Below is a small trained network, with its code and all its weights. Each question gives an input and a target symbol and asks what happens when units are switched off, that is, made to give their printed mean instead of their output.

import numpy as np


def w(rows, s, z=0):
    codes = np.array(rows[::2]) - 128.0
    scale = np.full(codes.shape[1], s)
    scale[-1] = z or s
    return codes * scale


def norm(h):
    return h / np.sqrt((h * h).mean(-1, keepdims=True) + 1e-5)


def f(y):
    return y / 2 * (1 + np.tanh(0.7978845608 * (y + 0.044715 * y**3)))


def softmax(a):
    e = np.exp(a - a.max(-1, keepdims=True))
    return e / e.sum(-1, keepdims=True)


def log_softmax(a):
    a = a - a.max(-1, keepdims=True)
    return a - np.log(np.exp(a).sum(-1, keepdims=True))


def net(x, mask):
    ids = ['βγθμπστφω'.index(c) for c in x.split()]
    T = len(ids)
    res = E[ids] + P[:T]
    u = 0
    for l in range(2):
        q, k, v = (norm(res) @ M[l].T for M in (Q, K, V))
        z = softmax(np.where(np.tri(T) > 0, q @ k.T / 3**0.5, -1e9)) @ v
        res = res + np.where(mask[u], z, O[l][:, -1]) @ O[l][:, :-1]
        u += 1
        y = f(norm(res) @ A[l][:, :-1].T + A[l][:, -1])
        res = res + np.where(mask[u : u + 8], y, B[l][:, -1]) @ B[l][:, :-1]
        u += 8
    return log_softmax(norm(res)[-1] @ U[:, :-1].T + U[:, -1])


Q, K, V, O, A, B = {}, {}, {}, {}, {}, {}
E = w([
[176,90,3,61],'β',
[204,131,74,162],'γ',
[146,124,111,153],'θ',
[106,174,140,66],'μ',
[83,205,112,125],'π',
[92,102,95,144],'σ',
[208,65,131,111],'τ',
[177,143,146,35],'φ',
[109,147,169,184],'ω',
],0.017)
P = w([
[30,101,55,119],'0',
[149,222,84,239],'1',
[253,145,38,114],'2',
[210,176,98,176],'3',
[160,201,82,200],'4',
[141,226,160,254],'5',
[112,204,104,209],'6',
[86,167,87,162],'7',
[44,97,152,105],'8',
[63,102,107,94],'9',
],0.0064)
Q[0] = w([
[104,124,170,74],'L0H0',
[253,168,160,215],'L0H0',
[83,120,78,109],'L0H0',
],0.0077)
K[0] = w([
[160,149,123,234],'L0H0',
[3,136,194,144],'L0H0',
[101,83,13,116],'L0H0',
],0.0056)
V[0] = w([
[189,153,2,106],'L0H0',
[102,103,153,89],'L0H0',
[131,153,159,159],'L0H0',
],0.0085)
O[0] = w([
[136,211,135,194,253],'L0H0',
[60,137,125,5,75],'L0H0',
[223,107,140,2,127],'L0H0',
],0.009,0.005)
A[0] = w([
[11,131,132,200,139],'L0N0',
[66,171,206,211,117],'L0N1',
[106,210,12,201,152],'L0N2',
[111,163,177,243,187],'L0N3',
[235,121,69,162,99],'L0N4',
[171,217,11,89,142],'L0N5',
[207,93,2,9,48],'L0N6',
[198,85,160,78,253],'L0N7',
],0.0066,0.0037)
B[0] = w([
[214,182,215,98,165],'L0N0',
[202,53,107,127,174],'L0N1',
[153,71,222,121,254],'L0N2',
[140,83,112,48,230],'L0N3',
[81,76,166,117,197],'L0N4',
[99,119,254,110,206],'L0N5',
[177,144,167,202,148],'L0N6',
[137,200,195,114,172],'L0N7',
],0.0064,0.0068)
Q[1] = w([
[204,187,47,114],'L1H0',
[69,123,153,69],'L1H0',
[225,18,213,254],'L1H0',
],0.0083)
K[1] = w([
[102,107,146,151],'L1H0',
[166,167,138,88],'L1H0',
[7,78,82,112],'L1H0',
],0.012)
V[1] = w([
[120,23,204,250],'L1H0',
[16,77,25,255],'L1H0',
[9,58,99,8],'L1H0',
],0.0064)
O[1] = w([
[44,137,10,65,254],'L1H0',
[166,130,216,1,51],'L1H0',
[91,3,158,68,101],'L1H0',
],0.0099,0.0053)
A[1] = w([
[61,212,240,124,217],'L1N0',
[187,70,133,122,179],'L1N1',
[102,101,11,91,22],'L1N2',
[67,77,109,89,125],'L1N3',
[130,206,163,170,94],'L1N4',
[109,52,229,135,194],'L1N5',
[151,116,159,118,121],'L1N6',
[123,223,192,68,254],'L1N7',
],0.011,0.0057)
B[1] = w([
[191,216,164,98,222],'L1N0',
[53,137,114,182,191],'L1N1',
[255,113,142,130,154],'L1N2',
[204,128,83,182,183],'L1N3',
[102,125,119,99,217],'L1N4',
[104,187,121,75,243],'L1N5',
[113,111,63,76,127],'L1N6',
[117,198,197,143,254],'L1N7',
],0.0086,0.0054)
U = w([
[123,197,193,73,219],'β',
[127,179,109,140,157],'γ',
[130,150,72,149,72],'θ',
[117,57,248,131,148],'μ',
[131,83,105,200,14],'π',
[107,91,151,7,177],'σ',
[204,67,54,114,159],'τ',
[124,71,175,194,1],'φ',
[101,17,93,88,121],'ω',
],0.011,0.0021)

Each question gives the input, a string of symbols that net reads in full, and the target symbol t.
The units are the heads (3 rows each of Q, K, V and O) and the neurons (one row each of A and B). Each row of codes is followed by its name. A weight is (code - 128) times the scale printed after its matrix; where a second scale follows, it is the last column's (O, A, B and U).
mask holds one flag per unit, layer by layer, with each layer's heads first. A switched-off unit (its flag False) gives its mean, the last column of its rows in O or B, instead of its output. The means were averaged over made-up inputs and are rounded, as every weight is.
A unit's drop is (log p(t) with every unit on - log p(t) with that unit switched off) / (log p(t) with every unit on - log p(t) with every unit switched off).
The circuit of an input: a set's keep is (log p(t) with only the set's units on - log p(t) with every unit switched off) / (log p(t) with every unit on - log p(t) with every unit switched off). Starting from the 12 units with the biggest drops (on a tie, the unit counted first), units are removed one at a time, each time the one whose removal leaves the highest keep (on an exact tie, the one counted first), for as long as the keep stays at least 0.8.
circuit, biggest first: the units of the circuit, biggest drop first
most important unit: the unit with the biggest drop
k most important neurons: the k neurons with the biggest drops, biggest first
top k neurons in layer l: the k neurons of layer l with the biggest drops, biggest first
drop of u: that unit's drop, to one decimal
input ω τ γ β σ π μ β γ β, target ω: most important unit	L0H0
input μ φ ω ω μ θ, target μ: circuit, biggest first	(L1H0; L0H0)
input φ ω φ μ ω β σ ω, target φ: 2 most important neurons	(L0N0; L0N5)
input τ σ β γ φ φ π τ τ, target τ: 2 most important neurons	(L0N0; L1N2)
input φ β τ ω, target φ: circuit, biggest first	(L0H0; L1H0)
input ω τ τ, target ω: circuit, biggest first	(L0H0; L1H0; L1N1)
input π τ φ π μ ω ω, target π: 3 most important neurons	(L0N0; L0N2; L0N5)
input ω σ σ π τ σ μ σ σ ω, target ω: 2 most important neurons	(L0N2; L0N1)
input θ θ σ τ τ σ σ ω τ, target γ: 2 most important neurons	(L0N7; L0N0)
input π σ π ω θ β β τ μ ω, target π: 2 most important neurons	(L0N0; L0N1)
input π μ γ ω θ θ β, target π: top 2 neurons in layer 0	(L0N0; L0N5)
input β σ π σ τ σ γ, target β: top 2 neurons in layer 0	(L0N7; L0N1)
input β τ θ π θ σ τ π μ τ, target β: 3 most important neurons	(L0N7; L0N3; L1N7)
input τ φ φ π τ θ ω φ γ, target τ: most important unit	L1H0
input ω σ σ β ω γ μ γ, target ω: 2 most important neurons	(L0N2; L0N5)
input π θ τ π π γ τ γ, target π: top 2 neurons in layer 1	(L1N7; L1N0)
input ω τ σ τ τ γ ω σ σ, target ω: 2 most important neurons	(L0N2; L0N3)
input σ τ ω, target σ: drop of L0H0	0.8
input ω τ τ τ τ θ π σ σ β, target ω: drop of L0N2	0.9
input β ω θ τ β μ π μ σ, target β: most important unit	L0H0
input τ τ μ σ μ σ, target τ: drop of L0H0	0.3
